Here is a tiny trained network, its code and every weight. The questions are about switching its units off for an input and a target symbol, where a switched-off unit gives its printed mean instead of its output.

import numpy as np


def w(rows, s, z=0):
    codes = np.array(rows[::2]) - 128.0
    scale = np.full(codes.shape[1], s)
    scale[-1] = z or s
    return codes * scale


def f(y):
    return y / 2 * (1 + np.tanh(0.7978845608 * (y + 0.044715 * y**3)))


def softmax(a):
    e = np.exp(a - a.max(-1, keepdims=True))
    return e / e.sum(-1, keepdims=True)


def log_softmax(a):
    a = a - a.max(-1, keepdims=True)
    return a - np.log(np.exp(a).sum(-1, keepdims=True))


def net(x, mask):
    ids = ['αβγδεηλμξπστψω'.index(c) for c in x.split()]
    T = len(ids)
    res = E[ids] + P[:T]
    u = 0
    for l in range(3):
        q, k, v = (res @ M[l].T for M in (Q, K, V))
        z = softmax(np.where(np.tri(T) > 0, q @ k.T / 3**0.5, -1e9)) @ v
        res = res + np.where(mask[u], z, O[l][:, -1]) @ O[l][:, :-1]
        u += 1
        y = f(res @ A[l][:, :-1].T + A[l][:, -1])
        res = res + np.where(mask[u : u + 12], y, B[l][:, -1]) @ B[l][:, :-1]
        u += 12
    return log_softmax(res[-1] @ U[:, :-1].T + U[:, -1])


Q, K, V, O, A, B = {}, {}, {}, {}, {}, {}
E = w([
[39,200,160],'α',
[228,253,43],'β',
[225,46,201],'γ',
[133,178,158],'δ',
[132,138,117],'ε',
[156,88,235],'η',
[154,63,75],'λ',
[129,151,129],'μ',
[97,85,235],'ξ',
[46,112,228],'π',
[148,130,140],'σ',
[127,151,126],'τ',
[102,187,115],'ψ',
[132,150,131],'ω',
],0.0057)
P = w([
[47,50,104],'0',
[95,101,146],'1',
[131,140,171],'2',
[156,156,189],'3',
[173,171,202],'4',
[190,181,213],'5',
[212,195,227],'6',
[228,205,240],'7',
[236,221,249],'8',
[226,215,228],'9',
],0.0017)
Q[0] = w([
[31,54,62],'0.h0',
[85,77,88],'0.h0',
[109,52,7],'0.h0',
],0.021)
K[0] = w([
[7,65,82],'0.h0',
[81,89,98],'0.h0',
[66,71,21],'0.h0',
],0.019)
V[0] = w([
[254,200,129],'0.h0',
[41,189,44],'0.h0',
[159,242,44],'0.h0',
],0.0036)
O[0] = w([
[51,56,164,216],'0.h0',
[103,53,18,1],'0.h0',
[32,2,63,79],'0.h0',
],0.0047,0.00094)
A[0] = w([
[123,131,122,124],'0.n0',
[134,59,177,132],'0.n1',
[94,75,141,207],'0.n2',
[2,125,206,249],'0.n3',
[66,152,177,163],'0.n4',
[171,62,228,127],'0.n5',
[109,173,224,142],'0.n6',
[196,193,132,101],'0.n7',
[182,174,126,77],'0.n8',
[97,110,87,94],'0.n9',
[81,114,66,56],'0.n10',
[98,94,89,89],'0.n11',
],0.01,0.0011)
B[0] = w([
[122,125,129,123],'0.n0',
[130,64,189,159],'0.n1',
[103,89,180,134],'0.n2',
[6,102,221,219],'0.n3',
[73,151,172,180],'0.n4',
[206,69,228,236],'0.n5',
[150,214,195,254],'0.n6',
[170,145,51,165],'0.n7',
[154,134,68,143],'0.n8',
[139,101,159,97],'0.n9',
[156,83,172,91],'0.n10',
[151,115,168,94],'0.n11',
],0.017,0.0029)
Q[1] = w([
[150,120,76],'1.h0',
[86,4,53],'1.h0',
[139,80,40],'1.h0',
],0.016)
K[1] = w([
[144,125,73],'1.h0',
[29,156,7],'1.h0',
[112,131,12],'1.h0',
],0.014)
V[1] = w([
[107,2,211],'1.h0',
[117,49,186],'1.h0',
[168,249,189],'1.h0',
],0.0048)
O[1] = w([
[233,228,136,254],'1.h0',
[211,211,153,217],'1.h0',
[153,117,252,227],'1.h0',
],0.0046,0.0084)
A[1] = w([
[94,134,105,61],'1.n0',
[50,157,1,132],'1.n1',
[97,140,93,109],'1.n2',
[68,194,118,97],'1.n3',
[87,135,107,82],'1.n4',
[186,227,32,94],'1.n5',
[173,43,132,144],'1.n6',
[168,110,61,191],'1.n7',
[114,165,136,83],'1.n8',
[153,65,92,253],'1.n9',
[90,77,157,223],'1.n10',
[125,107,126,197],'1.n11',
],0.0095,0.0032)
B[1] = w([
[156,79,159,105],'1.n0',
[146,5,160,186],'1.n1',
[133,82,159,117],'1.n2',
[109,78,112,205],'1.n3',
[154,82,155,110],'1.n4',
[204,116,171,252],'1.n5',
[187,121,80,150],'1.n6',
[94,75,104,154],'1.n7',
[100,93,113,202],'1.n8',
[118,100,50,139],'1.n9',
[134,173,134,175],'1.n10',
[124,155,124,123],'1.n11',
],0.025,0.0034)
Q[2] = w([
[162,84,11],'2.h0',
[230,77,226],'2.h0',
[241,254,88],'2.h0',
],0.0087)
K[2] = w([
[138,178,54],'2.h0',
[156,149,220],'2.h0',
[255,99,162],'2.h0',
],0.012)
V[2] = w([
[88,114,254],'2.h0',
[177,163,122],'2.h0',
[36,57,143],'2.h0',
],0.0077)
O[2] = w([
[172,139,255,253],'2.h0',
[171,157,91,146],'2.h0',
[39,71,198,99],'2.h0',
],0.0076,0.018)
A[2] = w([
[113,147,47,24],'2.n0',
[28,245,139,159],'2.n1',
[155,96,139,92],'2.n2',
[120,175,72,255],'2.n3',
[34,136,149,181],'2.n4',
[111,127,118,147],'2.n5',
[123,136,120,114],'2.n6',
[101,109,169,114],'2.n7',
[125,168,57,99],'2.n8',
[118,124,115,130],'2.n9',
[125,166,164,125],'2.n10',
[34,127,122,98],'2.n11',
],0.012,0.0086)
B[2] = w([
[112,253,147,139],'2.n0',
[26,145,53,190],'2.n1',
[84,118,122,175],'2.n2',
[151,42,62,148],'2.n3',
[149,61,207,199],'2.n4',
[125,106,117,129],'2.n5',
[122,141,123,122],'2.n6',
[159,145,89,195],'2.n7',
[187,103,146,143],'2.n8',
[114,110,116,127],'2.n9',
[111,163,106,252],'2.n10',
[177,179,161,168],'2.n11',
],0.03,0.02)
U = w([
[52,104,252,135],'α',
[123,31,138,176],'β',
[164,119,140,176],'γ',
[104,116,118,165],'δ',
[202,76,235,23],'ε',
[231,70,159,47],'η',
[155,166,50,159],'λ',
[66,130,36,152],'μ',
[56,242,50,3],'ξ',
[3,173,93,84],'π',
[186,241,215,149],'σ',
[80,123,97,198],'τ',
[116,130,131,73],'ψ',
[93,125,108,165],'ω',
],0.0031,0.0061)

Each question gives the input, a string of symbols that net reads in full, and the target symbol t.
The units are the heads (3 rows each of Q, K, V and O) and the neurons (one row each of A and B). Each row of codes is followed by its name. A weight is (code - 128) times the scale printed after its matrix; where a second scale follows, it is the last column's (O, A, B and U).
mask holds one flag per unit, layer by layer, with each layer's heads first. A switched-off unit (its flag False) gives its mean, the last column of its rows in O or B, instead of its output. The means were averaged over made-up inputs and are rounded, as every weight is.
A unit's drop is (log p(t) with every unit on - log p(t) with that unit switched off) / (log p(t) with every unit on - log p(t) with every unit switched off).
The circuit of an input: a set's keep is (log p(t) with only the set's units on - log p(t) with every unit switched off) / (log p(t) with every unit on - log p(t) with every unit switched off). Starting from the 12 units with the biggest drops (on a tie, the unit counted first), units are removed one at a time, each time the one whose removal leaves the highest keep (on an exact tie, the one counted first), for as long as the keep stays at least 0.8.
circuit, biggest first: the units of the circuit, biggest drop first
unit that matters most: the unit with the biggest drop
k most important neurons: the k neurons with the biggest drops, biggest first
top k neurons in layer l: the k neurons of layer l with the biggest drops, biggest first
input β λ τ ω, target α: most important neuron	[0.n5]
input ψ μ ε ψ η γ ω η π, target π: 2 most important neurons	[2.n1; 0.n3]
input σ α η τ, target σ: top 4 neurons in layer 0	[0.n5; 0.n3; 0.n6; 0.n1]
input ψ α δ η μ β η δ π, target π: circuit, biggest first	[2.n1; 1.n10; 0.n3; 1.n5]
input β ε σ η δ η η τ σ, target σ: circuit, biggest first	[2.n1; 2.n3; 2.n4]
input α η δ ω ψ, target σ: circuit, biggest first	[2.n1; 2.n3]
input σ τ σ λ λ, target λ: top 3 neurons in layer 0	[0.n6; 0.n3; 0.n4]
input δ η π η ψ β ω, target α: 3 most important neurons	[0.n6; 0.n5; 2.n4]
input ψ β η ω λ σ, target σ: top 3 neurons in layer 0	[0.n6; 0.n3; 0.n5]
input σ σ σ, target μ: top 3 neurons in layer 0	[0.n5; 0.n6; 0.n3]
input σ ψ β τ η λ, target λ: 3 most important neurons	[2.n3; 2.n0; 1.n6]
input γ η σ ε μ γ σ, target η: top 4 neurons in layer 2	[2.n1; 2.n3; 2.n8; 2.n10]
input η η η α μ τ γ τ, target η: top 3 neurons in layer 2	[2.n1; 2.n3; 2.n8]
input σ ε μ σ η η δ, target σ: 4 most important neurons	[0.n6; 2.n1; 0.n5; 1.n5]
input δ ξ α η γ ω, target η: unit that matters most	2.h0
input η ω η δ ω η η β σ α, target α: 3 most important neurons	[2.n4; 2.n1; 0.n5]
input β μ α ε δ σ α ω τ, target α: 3 most important neurons	[0.n5; 2.n4; 0.n6]
input ω ω σ δ ω ψ ξ, target ξ: 3 most important neurons	[0.n3; 1.n5; 2.n4]
input η δ τ α α η ω, target σ: 3 most important neurons	[0.n6; 2.n1; 1.n5]
input η η α η β γ ψ, target η: unit that matters most	0.n5
input τ α ε σ λ γ β τ δ σ, target α: top 3 neurons in layer 0	[0.n6; 0.n7; 0.n5]
input ψ η η ω η α α, target α: 3 most important neurons	[2.n4; 1.n3; 0.n3]
